Below are the code and all the weights of a small trained network. Each question names an input and a class and asks about switching units off, where a switched-off unit gives its printed mean instead of its output.

import numpy as np


def w(rows, s, z=0):
    codes = np.array(rows[::2]) - 128.0
    scale = np.full(codes.shape[1], s)
    scale[-1] = z or s
    return codes * scale


def f(y):
    return np.maximum(y, 0)


def log_softmax(a):
    a = a - a.max(-1, keepdims=True)
    return a - np.log(np.exp(a).sum(-1, keepdims=True))


def net(x, mask):
    res = np.array(x, float).reshape(1, 4) / 4 @ E
    y = f(res @ A[0][:, :-1].T + A[0][:, -1])
    res = res + np.where(mask, y, B[0][:, -1]) @ B[0][:, :-1]
    return log_softmax(res[-1] @ U[:, :-1].T + U[:, -1])


A, B = {}, {}
E = w([
[28,214,192],'x0',
[60,151,37],'x1',
[51,3,175],'x2',
[38,76,69],'x3',
],0.0058)
A[0] = w([
[110,58,77,140],'N1',
[206,154,194,180],'N2',
[179,62,88,151],'N3',
[157,156,112,51],'N4',
[96,81,36,144],'N5',
[80,88,131,108],'N6',
[102,158,98,99],'N7',
[166,171,63,73],'N8',
[162,60,185,160],'N9',
[29,169,149,74],'N10',
[185,3,88,141],'N11',
[150,211,51,131],'N12',
[129,125,231,211],'N13',
[140,214,123,49],'N14',
[116,99,172,72],'N15',
[50,190,48,137],'N16',
[172,131,192,127],'N17',
[198,75,107,87],'N18',
[171,172,83,86],'N19',
[212,176,52,105],'N20',
[97,90,103,105],'N21',
[222,98,191,151],'N22',
[91,197,183,99],'N23',
[151,135,181,88],'N24',
[206,160,70,160],'N25',
[98,88,63,80],'N26',
[104,151,143,2],'N27',
],0.012,0.0071)
B[0] = w([
[103,164,75,207],'N1',
[100,102,246,251],'N2',
[164,81,104,217],'N3',
[148,166,86,138],'N4',
[122,235,61,226],'N5',
[103,161,113,173],'N6',
[129,143,67,159],'N7',
[207,205,204,175],'N8',
[136,39,144,216],'N9',
[123,144,33,201],'N10',
[223,55,43,250],'N11',
[201,203,113,235],'N12',
[78,93,191,251],'N13',
[189,116,69,172],'N14',
[79,173,102,146],'N15',
[170,190,61,254],'N16',
[76,146,199,190],'N17',
[177,86,66,184],'N18',
[254,197,133,175],'N19',
[216,187,141,226],'N20',
[88,183,104,165],'N21',
[69,78,132,240],'N22',
[129,92,17,193],'N23',
[79,107,154,154],'N24',
[173,177,208,240],'N25',
[107,223,104,172],'N26',
[207,247,151,128],'N27',
],0.0075,0.0063)
U = w([
[174,166,160,171],'0',
[167,101,52,28],'1',
[15,167,98,47],'2',
[144,1,194,251],'3',
],0.0098,0.0027)

Each question gives the input, the list of numbers given to net, and the class t.
The units are the neurons (one row each of A and B). Each row of codes is followed by its name. A weight is (code - 128) times the scale printed after its matrix; where a second scale follows, it is the last column's (A, B and U).
mask holds one flag per neuron, in row order. A switched-off neuron (its flag False) gives its mean, the last column of its row in B, instead of its output. The means were averaged over made-up inputs and are rounded, as every weight is.
A unit's drop is (log p(t) with every unit on - log p(t) with that unit switched off) / (log p(t) with every unit on - log p(t) with every unit switched off).
The circuit of an input: a set's keep is (log p(t) with only the set's units on - log p(t) with every unit switched off) / (log p(t) with every unit on - log p(t) with every unit switched off). Starting from the 12 units with the biggest drops (on a tie, the unit counted first), units are removed one at a time, each time the one whose removal leaves the highest keep (on an exact tie, the one counted first), for as long as the keep stays at least 0.8.
units of the circuit, in order: the units of the circuit, biggest drop first
k most important neurons: the k neurons with the biggest drops, biggest first
drop when u is switched off: that unit's drop, to one decimal
input [-2,-2,8,8], class 1: units of the circuit, in order => N11; N2
input [-8,4,3,-6], class 3: units of the circuit, in order => N16; N12
input [-8,4,-6,2], class 0: units of the circuit, in order => N25; N8
input [5,-5,-2,3], class 3: units of the circuit, in order => N5; N16; N12
input [-1,6,3,-5], class 2: units of the circuit, in order => N11; N20
input [-3,6,7,7], class 2: units of the circuit, in order => N26
input [-4,7,-5,5], class 0: 2 most important neurons => N8; N25
input [-1,5,4,-5], class 3: drop when N12 is switched off => 0.2
input [6,6,-2,-1], class 1: drop when N11 is switched off => -0.2
input [-5,2,-7,8], class 0: drop when N25 is switched off => 0.3
input [3,-1,2,2], class 2: drop when N26 is switched off => -0.1
